Here is a tiny trained network, its code and every weight. The questions are about switching its units off for an input and a target symbol, where a switched-off unit gives its printed mean instead of its output.

import numpy as np


def w(rows, s, z=0):
    codes = np.array(rows[::2]) - 128.0
    scale = np.full(codes.shape[1], s)
    scale[-1] = z or s
    return codes * scale


def f(y):
    return y / 2 * (1 + np.tanh(0.7978845608 * (y + 0.044715 * y**3)))


def softmax(a):
    e = np.exp(a - a.max(-1, keepdims=True))
    return e / e.sum(-1, keepdims=True)


def log_softmax(a):
    a = a - a.max(-1, keepdims=True)
    return a - np.log(np.exp(a).sum(-1, keepdims=True))


def net(x, mask):
    ids = ['ΔΞΠαβεζηθλμστφψω'.index(c) for c in x.split()]
    T = len(ids)
    res = E[ids] + P[:T]
    r = res
    for j in range(3):
        rows = slice(2 * j, 2 * j + 2)
        q, k, v = (r @ M[0][rows].T for M in (Q, K, V))
        z = softmax(np.where(np.tri(T) > 0, q @ k.T / 2**0.5, -1e9)) @ v
        o = O[0][rows]
        res = res + np.where(mask[j], z, o[:, -1]) @ o[:, :-1]
    y = f(res @ A[0][:, :-1].T + A[0][:, -1])
    res = res + np.where(mask[3:19], y, B[0][:, -1]) @ B[0][:, :-1]
    return log_softmax(res[-1] @ U[:, :-1].T + U[:, -1])


Q, K, V, O, A, B = {}, {}, {}, {}, {}, {}
E = w([
[127,140,148,90],'Δ',
[125,141,149,93],'Ξ',
[130,142,147,89],'Π',
[125,141,150,96],'α',
[129,143,147,90],'β',
[129,133,145,93],'ε',
[127,137,147,96],'ζ',
[122,138,158,126],'η',
[131,142,147,92],'θ',
[174,137,66,115],'λ',
[133,146,78,66],'μ',
[185,93,114,91],'σ',
[32,185,144,50],'τ',
[185,117,142,174],'φ',
[122,197,5,63],'ψ',
[94,23,141,74],'ω',
],0.022)
P = w([
[106,98,102,136],'0',
[144,108,113,128],'1',
[175,116,126,104],'2',
[183,108,149,82],'3',
[194,109,173,63],'4',
[205,101,191,47],'5',
[217,99,210,23],'6',
[245,95,228,7],'7',
[248,92,245,4],'8',
[242,63,255,20],'9',
],0.008)
Q[0] = w([
[235,122,235,5],'H1',
[114,121,154,70],'H1',
[169,146,100,64],'H2',
[124,132,83,68],'H2',
[69,182,199,125],'H3',
[71,110,113,188],'H3',
],0.013)
K[0] = w([
[192,68,241,128],'H1',
[138,136,170,83],'H1',
[222,91,149,113],'H2',
[180,74,144,155],'H2',
[111,155,128,141],'H3',
[133,117,120,249],'H3',
],0.014)
V[0] = w([
[116,33,42,110],'H1',
[172,133,76,235],'H1',
[133,133,2,111],'H2',
[195,102,165,131],'H2',
[61,65,224,105],'H3',
[152,14,163,182],'H3',
],0.011)
O[0] = w([
[136,107,157,6,111],'H1',
[142,167,230,134,127],'H1',
[213,74,91,144,110],'H2',
[173,174,149,108,254],'H2',
[64,56,147,142,143],'H3',
[151,81,233,83,82],'H3',
],0.012,0.0071)
A[0] = w([
[184,48,189,205,106],'N1',
[197,110,115,112,39],'N2',
[58,111,19,181,43],'N3',
[98,141,197,122,79],'N4',
[154,120,116,252,115],'N5',
[202,155,98,38,172],'N6',
[65,153,174,72,180],'N7',
[28,71,70,71,42],'N8',
[32,128,87,62,189],'N9',
[69,132,80,153,209],'N10',
[174,98,121,201,202],'N11',
[176,111,206,102,35],'N12',
[77,71,98,129,199],'N13',
[2,99,105,134,214],'N14',
[153,52,140,214,81],'N15',
[111,142,131,161,254],'N16',
],0.0092,0.0076)
B[0] = w([
[43,148,92,40,179],'N1',
[25,177,116,156,150],'N2',
[131,189,233,2,148],'N3',
[171,90,37,144,146],'N4',
[102,168,151,57,154],'N5',
[115,77,178,138,249],'N6',
[92,204,133,138,170],'N7',
[177,245,74,102,158],'N8',
[68,72,72,155,174],'N9',
[150,58,114,245,149],'N10',
[176,136,149,181,179],'N11',
[43,190,47,180,176],'N12',
[94,105,118,234,151],'N13',
[73,181,228,203,155],'N14',
[60,197,118,45,139],'N15',
[205,166,177,126,171],'N16',
],0.0064,0.014)
U = w([
[126,131,124,142,44],'Δ',
[122,124,125,165,77],'Ξ',
[126,129,116,150,59],'Π',
[124,111,133,188,111],'α',
[131,121,122,152,75],'β',
[122,93,116,179,156],'ε',
[127,98,125,180,136],'ζ',
[137,67,207,212,100],'η',
[132,101,122,178,137],'θ',
[242,20,134,187,239],'λ',
[165,103,65,136,151],'μ',
[172,37,184,70,156],'σ',
[97,181,109,148,3],'τ',
[153,196,255,78,192],'φ',
[176,193,43,116,29],'ψ',
[64,103,121,55,125],'ω',
],0.0082,0.0061)

Each question gives the input, a string of symbols that net reads in full, and the target symbol t.
The units are the heads (2 rows each of Q, K, V and O) and the neurons (one row each of A and B). Each row of codes is followed by its name. A weight is (code - 128) times the scale printed after its matrix; where a second scale follows, it is the last column's (O, A, B and U).
mask holds one flag per unit, heads first, then neurons. A switched-off unit (its flag False) gives its mean, the last column of its rows in O or B, instead of its output. The means were averaged over made-up inputs and are rounded, as every weight is.
A unit's drop is (log p(t) with every unit on - log p(t) with that unit switched off) / (log p(t) with every unit on - log p(t) with every unit switched off).
The circuit of an input: a set's keep is (log p(t) with only the set's units on - log p(t) with every unit switched off) / (log p(t) with every unit on - log p(t) with every unit switched off). Starting from the 12 units with the biggest drops (on a tie, the unit counted first), units are removed one at a time, each time the one whose removal leaves the highest keep (on an exact tie, the one counted first), for as long as the keep stays at least 0.8.
units of the circuit, in order: the units of the circuit, biggest drop first
unit that matters most: the unit with the biggest drop
top k neurons: the k neurons with the biggest drops, biggest first
heads that matter: for each layer, one digit per head in row order, 1 if its drop is at least 0.15 and else 0, layers parted by /
input φ α η φ ω Ξ α, target ω: heads that matter	100
input φ ω τ, target τ: top 3 neurons	N8, N14, N9
input ω τ ε Δ α ε σ, target σ: units of the circuit, in order	H1, N6
input ψ φ λ φ ψ λ, target ψ: unit that matters most	H3
input Π Ξ ζ φ φ Π φ ψ ε α, target ψ: heads that matter	101
input Π α Π φ λ Δ λ Δ, target λ: heads that matter	100
input φ Ξ λ φ θ λ, target φ: units of the circuit, in order	H1, N9
input Δ φ β η φ φ ψ η φ, target ψ: heads that matter	001
input Δ φ η Ξ ε β σ λ, target σ: units of the circuit, in order	H1, N6, H3
input λ λ β, target λ: heads that matter	010
input φ ζ φ η ω α, target ω: heads that matter	100
input λ α η, target λ: heads that matter	000
input λ ε λ Π, target λ: heads that matter	010
input τ φ ω, target ω: units of the circuit, in order	H1
input λ φ η φ φ μ, target φ: heads that matter	110
input η α φ Ξ λ ζ λ φ φ ω, target ω: heads that matter	000
input φ ω θ, target ω: units of the circuit, in order	H1, N9
input η α α φ λ, target φ: units of the circuit, in order	H1, H2
input α Ξ α φ θ Ξ σ ζ λ, target σ: top 2 neurons	N6, N12
input φ θ α α ω η, target ω: units of the circuit, in order	H1
